The rows lie along a hidden order. The number after each row says roughly how far along it the row is, from 0 to 10. A new part has a new order.
In the rows, zero is written as 128.
[138 109 208 118 120  91 123 143 129 111 124 164 100 138 134  99 112 111
 121 114 136]
10
[173 128 176 118 133 138 135 124 110 154 113 129  61 143 139  88 112 112
 160 134 134]
6
[161  89 152 127  94 153 148 116  96 183 100 149  99 103 141  40  91  88
 105  87 129]
4
[158  76 194  80 107 128 125  87 100 148 124 143  68  98 103 152 110 115
 119 130 117]
1
[194  95 141 105 147 117 132  93  81 181 135 129 100  89 145 164  80 113
 150 179 120]
8
[158 115 186 118 111 126 140 132 112 173 116 147  84 119 137  63  95 103
 129 120 138]
7
[166  67 180 111 121 113 118 113  92 148 119 149  92 100 131 115  90 109
 147 103 109]
7
[147  63 139 133 107 171 159 107  93 180 106 147 118  12 127  46  89  98
 112 106 116]
1
[187  71 166 104 115 113 129 102  84 183 125 125  84  83 137 125  87 117
 143 159 124]
5
[159  40 126 125 117 153 142  70  74 204 118 112 112  54 118 174  97 103
 143  99 105]
1
[136  98 190 132 151 110  85 123 114  52 126 155 118 154 122 138 120 114
 149  71 102]
8
[136  75 171 132 150 127 105 113  94  86 109 149 128 131 117 126 108 102
 146  61  92]
8
[163 113 188 117  92 111 112 137 121 109 118 154  62 135 148  69 111 103
 140 107 137]
7
[143  53 162 108 120 150 107  95  83 107 110 126 116 112 114 126  97 120
 139  75  76]
0
[162 102 170 128  84 135 148 135  88 119  81 156  94 130 148  62  96  93
 105  88 137]
1
[170 128 165 130 108 135 151 131 118 149 113 141  81 143 140  96 131 112
 138 126 116]
1
[142 122 163 134 158 110 113 109  97 115 135 134 144 126 107 150 113 119
 144  72  93]
8
[152  81 228 102 108 115 128  94  99 157 115 142  75  84 131  76  87  98
 143 101 123]
6
[151  62 176 107 124 120 124  95  89 128 107 146  95  95 118  99  87 116
 145  78 119]
2
[181  64 184 109  91  98 123 102  81 144 119 122  68 117 122 159 106 130
 138 152 131]
2
[177 133 129 145 120 135 114 119 108 168 143 135 119 160 126 155 148 106
 128 129 103]
10
[166  76 160 100 125 109 131 136  96 142 115 153  94 122 134 137  90 115
 119 154 100]
9

[120 111 145 126 128  87 130 125 141 133 119 144 114 147 115 122 125 114
 135 136  17 123 118 135  44 125 115 139 133 120 124 113 137 119 120  92
  80 122 156 150 128 130 156 102 130 126 129 110  50 124 113 122 115 140
 151  90 133 108 153 125 118 101  47 149]
4
[ 98 111 137 102 143 129 122 114 127 158 197  48 104 112 106 146 115 128
 119 133 127 105 115 157  73 115 131 103 151 134 151 178 133 134 145 168
 223 163 163 153 100 134 140 116 150 104 129 103  82 132 130 124 169 124
 140 183 152  85 130 101 139 130 129 174]
0
[104 113 137 114 134 121 128 122 142 131 163 117 117 141 114 151 127 122
 127 136  23 115 110 139  67 118 122 126 139 126 130 130 133 122 124 112
 115 138 148 152 122 131 156 118 123 118 128  93  59 126 127 122 131 134
 143 132 136  66 144 111 129 117 110 148]
3
[135  62 135 166 119 100 137 140 185 133  72 255 154 190 133 176 157  96
 132 123   1  97  70 112  52 118 154 172 135 113  86  48 117 108  98  61
   1 109 140 135 160 129 124 148 101 137 125 121  85 115 120 171  61 143
 112  92 120  83 134 140 144 102  43  50]
10
[129 132 145 107 132 101 140  89 131 142 175  74 126 117 120 111 114 116
 125 135  74  88 139 147  70 130 112 110 121 129 134 138 140 124 138 121
 162 143 191 167 128 137 145  95 146 114 129 134  84 127 112 128 138 127
 155 116 140 152 138 108 124 127  44 140]
1
[122 108 135 126 130 105 127 131 138 117 123 170 119 153 120 141 134 123
 132 135  49 129 116 127  78 122 120 144 133 118 122  98 130 122 111  73
 102 117 124 144 130 125 150 127 121 132 129 107  77 125 125 117 113 142
 139 102 125  79 151 129 121 108 120 141]
5
[115  92 138 144 124 103 124 133 150 130  79 189 121 154 121 151 135 115
 135 134  26 134 108 128  48 120 129 160 138 116 116 107 124 119 105   8
  43 116 124 156 132 124 154 128 123 135 128 103  71 122 122 146 104 145
 132 100 123  71 140 134 123 108  80 122]
7
[142 183 123 123 126 112 144 136 100  90 185 132 169 145 166 107 120 125
 132 126 161 107 151 104 182 150 111 122  84 122 114  43 132 123 119 108
 126 112 134  97 142 121 135 131 142 133 133 161 175 124 113 113 121 127
 131  94 113 228 148 140 128 139  79  67]
2
[118  95 131 146 128 104 138 137 160 119 162 154 146 175 134 169 144 110
 130 125  22  98  89 120  50 132 147 150 126 113  90  66 123 118 101  95
  82 124 135 120 154 128 134 141 122 126 127 116 137 120 119 154  98 135
 109 110 122  89 136 131 157 114  77  56]
7
[126 117 150 124 127  92 126 117 139 149  77 130  97 156 109  96 110 113
 139 144  29 129 144 148  30 132  97 139 156 126 138 145 141 126 124  74
  87 118 175 182 123 130 163  94 153 130 131 119  11 130 103 108 109 143
 168  76 131 130 148 129 108  93  29 197]
3
